Here are made-up elements, facts about them, and rows of numbers that follow some of those facts. Name the element behind each unnamed row.

Some facts about the elements:
(100) (nosidul a) (vabo (109)) (ratali brite) (fugon c)
(107) (nosidul a) (vabo (573), (219)) (ratali klakla) (fugon c)
(109) (nosidul a) (ratali brite) (fugon c)
(11) (nosidul a) (ratali bidus) (fugon c)
(139) (nosidul a) (vabo (467), (589), (54)) (ratali bresor) (fugon c)
(151) (nosidul b) (ratali grivil) (fugon e)
(172) (nosidul a) (vabo (627), (329)) (ratali klakla) (fugon d)
(181) (nosidul a) (vabo (197)) (ratali brite) (fugon d)
(193) (nosidul a) (ratali grivil) (fugon d)
(194) (nosidul a) (vabo (776)) (ratali muzam) (fugon e)
(197) (nosidul a) (vabo (469)) (ratali brite) (fugon d)
(219) (nosidul a) (ratali bresor) (fugon e)
(223) (nosidul a) (vabo (64)) (ratali muzam) (fugon c)
(224) (nosidul b) (vabo (11), (194)) (ratali klakla) (fugon d)
(233) (nosidul a) (ratali bidus) (fugon e)
(242) (nosidul b) (ratali brite) (fugon e)
(263) (nosidul b) (vabo (64)) (ratali bresor) (fugon c)
(269) (nosidul a) (vabo (704)) (ratali grivil) (fugon c)
(272) (nosidul b) (vabo (467)) (ratali klakla) (fugon c)
(304) (nosidul a) (vabo (579), (690)) (ratali klakla) (fugon c)
(305) (nosidul a) (vabo (571)) (ratali klakla) (fugon c)
(311) (nosidul a) (vabo (579), (566), (233)) (ratali klakla) (fugon d)
(318) (nosidul a) (vabo (627)) (ratali grivil) (fugon c)
(329) (nosidul a) (vabo (109), (571)) (ratali brite) (fugon e)
(331) (nosidul a) (vabo (224), (508)) (ratali klakla) (fugon d)
(336) (nosidul b) (ratali brite) (fugon c)
(34) (nosidul a) (vabo (447), (508)) (ratali bidus) (fugon e)
(385) (nosidul b) (ratali bresor) (fugon c)
(430) (nosidul a) (ratali bresor) (fugon d)
(447) (nosidul a) (vabo (193)) (ratali muzam) (fugon c)
(467) (nosidul a) (vabo (263)) (ratali klakla) (fugon d)
(468) (nosidul a) (ratali bresor) (fugon d)
(469) (nosidul a) (vabo (193)) (ratali grivil) (fugon d)
(491) (nosidul a) (vabo (809)) (ratali bidus) (fugon c)
(50) (nosidul a) (ratali brabrak) (fugon c)
(501) (nosidul a) (vabo (511)) (ratali brabrak) (fugon d)
(508) (nosidul a) (ratali bresor) (fugon d)
(511) (nosidul a) (ratali bresor) (fugon c)
(535) (nosidul b) (vabo (64)) (ratali brabrak) (fugon d)
(536) (nosidul b) (ratali grivil) (fugon d)
(54) (nosidul a) (vabo (635)) (ratali bresor) (fugon e)
(548) (nosidul b) (ratali bresor) (fugon d)
(560) (nosidul a) (vabo (469), (193)) (ratali brite) (fugon c)
(564) (nosidul b) (vabo (705)) (ratali bidus) (fugon c)
(566) (nosidul b) (ratali brite) (fugon c)
(571) (nosidul a) (vabo (469), (560)) (ratali bidus) (fugon c)
(573) (nosidul a) (ratali brite) (fugon c)
(579) (nosidul a) (ratali klakla) (fugon c)
(589) (nosidul a) (vabo (635)) (ratali bresor) (fugon c)
(601) (nosidul a) (ratali klakla) (fugon d)
(604) (nosidul a) (ratali brite) (fugon d)
(617) (nosidul a) (ratali bidus) (fugon c)
(627) (nosidul a) (vabo (193)) (ratali grivil) (fugon d)
(635) (nosidul b) (ratali grivil) (fugon c)
(64) (nosidul a) (vabo (627), (469)) (ratali brite) (fugon d)
(644) (nosidul b) (ratali bidus) (fugon c)
(659) (nosidul a) (vabo (447)) (ratali klakla) (fugon d)
(67) (nosidul a) (ratali grivil) (fugon e)
(678) (nosidul b) (vabo (224), (242), (430)) (ratali klakla) (fugon c)
(690) (nosidul a) (vabo (269)) (ratali brabrak) (fugon e)
(704) (nosidul a) (vabo (627), (318), (233)) (ratali bresor) (fugon e)
(705) (nosidul a) (vabo (233)) (ratali klakla) (fugon c)
(706) (nosidul a) (vabo (469), (805), (109)) (ratali brite) (fugon c)
(723) (nosidul a) (vabo (467), (151)) (ratali brabrak) (fugon c)
(732) (nosidul b) (vabo (573), (54)) (ratali grivil) (fugon d)
(738) (nosidul a) (ratali klakla) (fugon d)
(739) (nosidul b) (ratali muzam) (fugon c)
(74) (nosidul b) (vabo (64), (194)) (ratali brabrak) (fugon d)
(741) (nosidul a) (ratali brite) (fugon c)
(776) (nosidul a) (vabo (329), (738)) (ratali klakla) (fugon e)
(805) (nosidul a) (vabo (738)) (ratali brite) (fugon c)
(809) (nosidul a) (vabo (627), (193), (329)) (ratali klakla) (fugon d)
(818) (nosidul a) (vabo (194), (776)) (ratali grivil) (fugon e)
(821) (nosidul a) (vabo (560)) (ratali klakla) (fugon c)
(844) (nosidul a) (vabo (305)) (ratali muzam) (fugon c)

Named rows:
93,267,-228,-208,120,-146,-29,-247,248,-87,82,-358,11,-255,201,-388,-94,-243,127,-44,177,121,-14,-38,-299,-46,322,541,-208: (447)
178,210,10,17,-67,-32,-94,-99,129,-40,-209,107,396,238,98,-253,186,155,167,-97,-125,377,4,-180,-7,178,-106,275,-350: (34)
178,262,201,110,-371,-147,34,119,-201,-175,13,60,21,169,-13,49,-99,-15,106,-6,42,-92,235,62,92,-113,6,177,34: (508)
-328,-117,48,-294,-216,79,160,71,-53,-104,19,163,43,280,188,29,256,-7,-208,-91,180,-222,48,-155,303,105,-36,-104,-48: (535)
-273,-200,-150,-351,-327,-16,383,136,-23,-56,31,-130,116,-130,182,-152,99,69,141,-126,109,-141,272,-178,103,130,62,-27,-352: (64)
-358,252,-183,-276,182,117,-18,-137,-119,-157,74,118,20,90,245,260,395,-146,42,-363,277,52,-350,-138,-8,368,289,-30,-199: (263)
-360,-105,45,-290,-210,39,171,101,-65,-106,17,160,35,281,148,45,229,45,-207,-87,224,-219,49,-149,293,99,-5,-142,-52: (74)
-198,144,-40,-321,268,227,-56,-24,-67,-243,-7,-83,54,-6,332,175,302,-142,182,-250,176,99,-118,-82,-289,211,197,93,-264: (223)
53,-93,-241,-281,-565,-144,258,-160,264,76,81,-196,206,-237,-19,-424,-36,-369,111,-7,99,-145,365,-4,163,-273,105,442,-270: (469)
10,-110,-228,-216,-468,22,345,73,95,-91,-108,24,113,-128,51,-145,103,-292,54,-63,0,-95,198,166,61,-233,20,102,-360: (197)
-4,-36,-3,-99,-322,-49,262,167,-72,-171,-43,-29,24,95,48,-6,15,-34,81,7,27,-66,200,58,42,-37,-24,22,-212: (181)
121,331,-115,21,188,-97,-206,-262,65,-260,-5,89,-74,281,75,71,29,-235,0,108,174,238,-320,-56,-105,74,321,205,1: (644)
191,336,-13,112,-94,-195,34,-99,184,-48,-207,188,277,507,15,-126,48,127,-224,-65,-209,395,-179,91,109,259,-37,265,-134: (242)
-8,268,-170,-91,272,-55,-138,-176,-17,-46,104,70,33,231,65,59,148,-226,-154,-36,171,97,-266,-50,-187,156,373,106,-54: (678)
78,224,-67,-49,261,-62,-174,-38,-134,-41,26,-82,61,79,102,100,193,-152,92,-49,145,71,-132,-55,-358,90,280,192,-189: (304)
109,105,99,-35,-323,-147,112,-57,16,-145,91,76,71,398,-64,92,-133,-163,-163,84,83,-109,123,14,202,29,40,158,143: (536)
190,253,-50,77,149,-134,-106,-93,-124,-169,-83,-151,-90,100,99,214,3,-134,108,43,17,257,-168,170,-322,34,234,234,-152: (573)
67,249,-59,-33,247,-51,-200,-53,-121,-39,42,-79,58,64,96,76,160,-156,78,-41,116,94,-122,-41,-363,83,292,174,-157: (107)
222,107,172,97,-227,-108,36,180,-97,-93,64,68,125,195,-37,-46,-49,-54,-13,106,29,-119,296,27,-71,-127,3,99,43: (601)
-2,191,-193,-133,129,54,-118,-89,-41,-51,-3,-9,117,-2,121,80,319,-303,120,-98,103,85,-154,41,-371,-35,254,117,-288: (305)
164,471,36,96,93,-117,-211,-126,-156,-164,-36,-46,-38,26,103,185,75,-176,160,-46,48,161,-169,101,-239,14,243,333,-86: (511)
182,270,-65,48,143,-116,-91,-92,-109,-157,-89,-155,-102,132,97,200,-10,-115,109,59,16,235,-184,121,-309,67,246,277,-171: (741)
5,61,-56,-181,-200,-343,127,29,35,99,274,-293,166,-88,26,-479,-180,211,57,58,207,-205,452,-410,-8,47,157,210,-106: (809)
-55,224,-206,-124,243,-44,-120,-157,-12,-74,114,91,44,186,106,117,213,-192,-140,-69,196,65,-261,-75,-190,215,355,59,-86: (272)
-51,22,80,-144,-165,-196,127,150,-103,28,198,-173,159,52,6,-252,-103,222,57,14,190,-226,383,-347,-34,122,103,59,-74: (172)
269,256,155,45,-93,-112,-68,-119,126,46,-174,10,456,378,3,-25,131,21,71,-87,-190,350,55,11,-100,202,-152,411,-174: (67)

Which element is each row?
A row may be one of the elements named above.
-7,-136,-255,-201,-497,0,341,92,52,-93,-101,28,67,-116,83,-170,128,-300,76,-68,-9,-101,212,168,58,-230,6,98,-324 -> (197)
120,225,65,47,190,-79,-264,-138,-102,-84,-115,-161,-116,128,171,138,156,-127,36,37,80,167,-196,77,-292,-61,194,342,-89 -> (50)
218,308,-5,83,232,-98,-256,-76,-128,-70,20,-66,16,139,33,98,67,-196,74,31,79,163,-104,78,-420,0,274,247,-103 -> (579)
9,-38,-67,-261,-345,-363,202,-173,186,81,256,-435,155,-160,-9,-436,-263,84,134,37,180,-165,484,-363,115,57,122,427,-101 -> (627)
171,199,42,-12,-114,-49,-66,-71,163,-18,-191,95,416,273,97,-277,199,105,168,-92,-85,380,25,-163,-2,167,-107,242,-345 -> (34)
-17,85,-411,-229,-73,132,-33,-256,136,-147,-115,7,74,-213,194,-87,334,-592,256,-100,148,183,-217,96,-201,-239,259,227,-456 -> (571)
61,49,57,-72,-274,-87,88,149,-93,-40,105,-6,173,101,-33,-138,1,-26,34,33,97,-173,294,-85,-55,-71,37,68,-81 -> (659)
-4,177,145,-48,-59,-55,-119,-31,83,104,-252,-5,339,260,172,-163,289,269,-13,-170,-129,312,-16,-95,-24,174,-129,276,-256 -> (690)
-68,181,-14,-273,276,-243,-102,-293,-1,5,192,-502,75,-55,127,-13,-36,168,213,-70,250,64,12,-443,-214,375,322,408,-148 -> (318)
-22,45,-423,-229,-74,106,-58,-249,140,-147,-129,39,78,-194,210,-60,376,-557,265,-108,140,144,-228,97,-187,-244,268,217,-457 -> (571)
-7,3,168,-76,-258,-55,43,112,-103,-105,-59,-79,11,150,103,-46,80,36,7,31,97,-148,236,-24,91,-146,-91,123,-26 -> (501)
-38,251,-129,-119,208,-72,-146,-251,69,-226,58,49,-42,204,136,57,96,-174,70,32,261,171,-315,-182,-53,180,316,152,-91 -> (564)
217,321,9,99,213,-83,-240,-50,-99,-70,7,-62,10,130,42,82,89,-184,78,56,84,155,-124,54,-429,-5,283,258,-98 -> (579)
70,35,117,-41,-229,-55,88,197,-150,-50,54,62,158,153,4,-26,66,-28,29,5,77,-178,276,-47,-41,-49,30,-38,-67 -> (331)
109,380,-45,-58,267,-34,-134,-196,107,-281,38,62,-68,252,169,61,-49,-228,-128,8,153,161,-269,77,-186,140,283,273,58 -> (739)
-360,264,-185,-301,179,142,-25,-150,-156,-142,67,148,27,114,248,271,415,-167,0,-338,266,38,-346,-117,10,358,287,-65,-236 -> (263)
-56,214,138,-200,32,127,5,91,119,-69,-159,103,424,276,285,-113,288,196,74,-324,-114,285,44,-124,-95,373,-181,140,-323 -> (194)
243,461,163,141,-154,-137,-150,-20,13,12,-224,122,345,295,38,-119,128,149,68,-213,-192,362,-11,72,-47,137,-124,345,-177 -> (219)
84,463,-88,49,118,-166,-175,-239,-65,-173,44,74,-63,198,59,133,37,-217,-53,-84,171,164,-301,69,-74,107,324,278,50 -> (385)
-112,17,40,-105,-178,-29,170,108,-71,-124,136,212,108,330,17,13,86,-30,-200,-13,159,-213,117,-132,129,119,81,-148,21 -> (224)
106,291,-71,-30,171,-107,-165,-293,25,-170,43,2,8,342,47,255,51,-299,-99,7,143,177,-264,58,-120,152,291,302,55 -> (635)
58,250,-18,-51,289,-115,-190,-62,-150,-45,100,-193,61,76,88,45,107,-12,96,-1,163,97,-79,-175,-366,186,295,157,-133 -> (705)
-25,-122,-248,-221,-508,29,368,79,75,-79,-88,51,67,-82,90,-152,127,-304,98,-90,29,-117,183,171,73,-240,20,91,-332 -> (197)
163,56,122,45,-305,-151,190,164,-136,-178,-41,-37,-33,230,12,35,-114,16,60,126,-24,-23,239,97,20,-64,-11,120,-54 -> (604)
-31,-119,-249,-221,-490,9,335,92,44,-74,-81,37,101,-89,72,-158,90,-290,87,-40,11,-108,199,174,89,-241,39,131,-344 -> (197)
-53,19,72,-117,-305,-57,179,-47,23,-143,120,97,139,379,-25,119,-38,-139,-163,28,174,-136,122,-63,238,127,25,78,86 -> (732)
58,128,-91,-90,-113,-78,124,-39,133,61,-240,30,375,178,141,-179,224,136,57,-223,-190,373,-20,-3,-74,230,-51,231,-446 -> (329)
-26,-16,-63,-241,-359,-360,226,-158,173,99,272,-460,159,-158,-42,-474,-291,81,150,56,190,-188,493,-381,137,16,148,449,-137 -> (627)
72,404,-33,-39,203,-31,-144,-196,164,-251,6,23,-65,245,156,88,-48,-264,-135,-17,161,145,-249,126,-173,99,258,277,60 -> (739)
194,60,29,-28,-391,-264,132,-102,83,-64,85,-192,135,32,-81,-183,-202,-142,77,107,54,-91,348,-21,63,-182,38,411,-12 -> (193)
-266,-167,-159,-375,-332,-6,421,133,-29,-49,46,-134,111,-117,158,-153,132,40,123,-144,124,-145,257,-173,100,113,51,-49,-364 -> (64)
32,-30,-6,-107,-329,-78,249,149,-112,-141,-21,-24,21,128,79,17,-8,-32,63,27,-1,-77,199,56,34,-41,-9,41,-189 -> (181)
52,63,146,-44,-185,-136,51,189,-149,-72,109,3,113,185,-21,-42,-25,43,38,43,105,-167,312,-114,-62,-3,-8,12,-41 -> (311)
283,315,171,114,-54,-153,-158,-100,79,-80,-209,64,327,368,62,-187,79,205,136,6,-170,418,28,-144,-63,186,-131,295,-219 -> (233)
55,278,90,78,-328,-177,93,29,-71,-206,68,210,-19,296,-40,-6,-109,-52,-142,1,93,-94,110,52,229,3,69,139,137 -> (548)
-7,235,-20,-160,204,74,-99,-83,7,-245,-11,-84,5,32,248,81,117,-208,128,-112,130,119,-103,12,-316,94,221,255,-157 -> (844)
-28,-46,76,-128,-226,77,124,245,-197,-38,39,104,171,164,64,67,170,-40,18,-49,113,-199,276,-109,-34,26,-14,-111,-154 -> (467)
4,121,-293,-162,42,1,69,-134,-18,-79,-103,-127,-8,-61,186,88,184,-317,134,-122,66,205,-227,133,-269,-4,295,232,-357 -> (706)
-8,177,33,-152,209,-94,-156,-202,-73,-66,49,-286,46,72,135,225,79,-94,170,-71,158,115,-61,-199,-266,267,254,311,-134 -> (269)
15,72,-578,-246,-91,-98,111,-267,242,10,-42,-228,5,-345,143,-284,107,-479,148,-66,72,170,-162,187,-211,-211,353,427,-478 -> (560)
-16,136,133,-169,-68,32,-10,-77,23,66,-141,26,495,311,100,44,324,128,79,-259,-128,287,30,-164,-29,354,-157,225,-305 -> (818)
125,233,52,44,155,-100,-277,-162,-76,-79,-97,-175,-113,135,156,128,142,-147,59,15,74,149,-187,48,-274,-71,186,340,-37 -> (50)
66,202,-63,-99,184,-100,-193,-200,-35,-163,27,-142,-7,17,168,-9,93,-87,266,19,196,199,-147,-235,-220,116,260,224,-240 -> (491)
233,45,77,-34,-415,-256,111,-67,98,-5,68,-211,120,73,-79,-207,-208,-148,83,118,68,-116,371,-2,85,-160,44,417,13 -> (193)
-37,426,150,-61,30,-256,-43,-89,35,111,6,-149,379,109,123,-327,29,543,114,-244,-39,284,135,-427,40,515,-1,331,-214 -> (704)
178,309,84,37,-98,-122,-60,-213,221,3,-100,197,432,542,-32,-28,106,-16,-200,-86,-136,328,-95,28,99,277,-71,347,-45 -> (151)
128,239,32,31,183,-75,-285,-139,-93,-86,-109,-191,-121,115,169,111,114,-143,34,42,53,152,-194,77,-274,-75,211,330,-77 -> (50)
160,59,111,69,-322,-150,180,166,-122,-202,-68,-37,-21,220,24,31,-142,29,25,131,-31,-10,214,103,8,-71,-10,109,-61 -> (604)
33,178,57,-62,33,-45,-65,58,16,134,-104,70,473,284,84,-179,274,256,48,-221,-98,262,69,-205,-142,341,-64,118,-305 -> (776)
66,368,122,34,-159,-48,-61,-14,-20,12,-188,135,397,234,122,-75,278,180,112,-321,-155,310,5,-8,15,237,-94,246,-277 -> (54)
-52,146,-3,-154,219,-7,-205,-117,-85,-80,-103,-143,-92,61,223,148,253,-118,73,-52,114,135,-181,-21,-269,15,188,212,-161 -> (723)

